Here is a tiny trained network, its code and every weight. The questions are about switching its units off for an input and a class, where a switched-off unit gives its printed mean instead of its output.

import numpy as np


def w(rows, s, z=0):
    codes = np.array(rows[::2]) - 128.0
    scale = np.full(codes.shape[1], s)
    scale[-1] = z or s
    return codes * scale


def f(y):
    return y / 2 * (1 + np.tanh(0.7978845608 * (y + 0.044715 * y**3)))


def log_softmax(a):
    a = a - a.max(-1, keepdims=True)
    return a - np.log(np.exp(a).sum(-1, keepdims=True))


def net(x, mask):
    res = np.array(x, float).reshape(1, 7) / 4 @ E
    y = f(res @ A[0][:, :-1].T + A[0][:, -1])
    res = res + np.where(mask, y, B[0][:, -1]) @ B[0][:, :-1]
    return log_softmax(res[-1] @ U[:, :-1].T + U[:, -1])


A, B = {}, {}
E = w([
[87,108,242,221,111,75],'x0',
[164,200,133,100,82,9],'x1',
[128,141,133,125,118,153],'x2',
[150,117,131,132,131,122],'x3',
[124,139,130,126,120,145],'x4',
[116,60,151,72,49,136],'x5',
[116,135,138,113,136,135],'x6',
],0.013)
A[0] = w([
[187,131,75,39,63,99,140],'n0',
[72,152,194,248,142,62,161],'n1',
[113,94,55,159,137,199,155],'n2',
[88,44,50,93,193,171,179],'n3',
[197,227,74,26,88,83,162],'n4',
[73,73,169,201,153,148,150],'n5',
[62,113,200,120,111,83,136],'n6',
[131,202,126,172,127,88,135],'n7',
[159,191,87,214,239,115,255],'n8',
[144,195,178,145,56,46,131],'n9',
[125,70,178,254,127,209,135],'n10',
[139,99,36,48,109,178,212],'n11',
[155,202,108,195,142,145,170],'n12',
[165,183,8,94,230,164,221],'n13',
[236,248,76,138,119,156,180],'n14',
[116,21,136,104,25,125,192],'n15',
[167,175,169,224,131,144,158],'n16',
[159,46,172,74,20,131,195],'n17',
[99,186,178,129,83,84,133],'n18',
[148,234,146,166,208,161,229],'n19',
[57,71,116,160,167,173,210],'n20',
],0.0093,0.008)
B[0] = w([
[91,75,111,80,96,98,212],'n0',
[136,196,196,108,142,143,237],'n1',
[197,111,145,149,125,176,181],'n2',
[212,77,112,125,107,219,201],'n3',
[65,86,52,59,138,25,248],'n4',
[51,158,171,189,210,175,197],'n5',
[128,152,161,145,81,163,188],'n6',
[147,216,143,67,137,105,174],'n7',
[169,212,82,174,198,139,228],'n8',
[161,193,164,117,58,79,217],'n9',
[81,124,160,136,183,149,209],'n10',
[156,31,67,75,119,140,229],'n11',
[146,178,124,149,157,95,172],'n12',
[162,106,2,177,158,122,249],'n13',
[117,141,68,138,152,83,216],'n14',
[69,44,191,126,71,183,214],'n15',
[138,184,168,165,152,132,179],'n16',
[66,92,149,102,68,171,218],'n17',
[148,175,149,122,68,83,182],'n18',
[187,157,93,163,179,98,206],'n19',
[129,105,195,159,186,218,198],'n20',
],0.0089,0.016)
U = w([
[179,106,78,175,156,174,252],'0',
[129,144,166,159,198,158,161],'1',
[121,131,80,121,166,57,90],'2',
[192,193,164,127,107,102,154],'3',
[157,55,121,79,102,198,135],'4',
[42,91,165,159,111,176,135],'5',
[49,74,103,69,98,94,49],'6',
[139,135,186,120,6,131,38],'7',
],0.011,0.0024)

Each question gives the input, the list of numbers given to net, and the class t.
The units are the neurons (one row each of A and B). Each row of codes is followed by its name. A weight is (code - 128) times the scale printed after its matrix; where a second scale follows, it is the last column's (A, B and U).
mask holds one flag per neuron, in row order. A switched-off neuron (its flag False) gives its mean, the last column of its row in B, instead of its output. The means were averaged over made-up inputs and are rounded, as every weight is.
A unit's drop is (log p(t) with every unit on - log p(t) with that unit switched off) / (log p(t) with every unit on - log p(t) with every unit switched off).
The circuit of an input: a set's keep is (log p(t) with only the set's units on - log p(t) with every unit switched off) / (log p(t) with every unit on - log p(t) with every unit switched off). Starting from the 12 units with the biggest drops (on a tie, the unit counted first), units are removed one at a time, each time the one whose removal leaves the highest keep (on an exact tie, the one counted first), for as long as the keep stays at least 0.8.
units of the circuit, in order: the units of the circuit, biggest drop first
top k neurons: the k neurons with the biggest drops, biggest first
drop of u: that unit's drop, to one decimal
input [-5,1,-5,3,2,4,3], class 6: units of the circuit, in order -> (n4; n0)
input [-6,1,5,-4,-2,7,-3], class 6: units of the circuit, in order -> (n4)
input [0,1,-5,7,7,3,-5], class 6: units of the circuit, in order -> (n3; n8)
input [2,-8,1,6,6,8,3], class 5: top 2 neurons -> (n5; n10)
input [-7,1,8,-5,-1,-5,8], class 2: top 3 neurons -> (n4; n14; n20)
input [-2,1,-5,4,7,-8,-3], class 2: top 3 neurons -> (n3; n14; n20)
input [3,-3,-3,7,1,1,3], class 5: top 2 neurons -> (n8; n19)
input [6,-1,-6,2,-3,0,-8], class 1: drop of n16 -> 0.1
input [-4,7,6,7,7,1,-8], class 6: drop of n0 -> 0.2
input [-7,1,0,4,-6,-2,-4], class 2: drop of n14 -> 0.3
input [8,2,-8,6,8,1,-4], class 7: drop of n8 -> 0.2
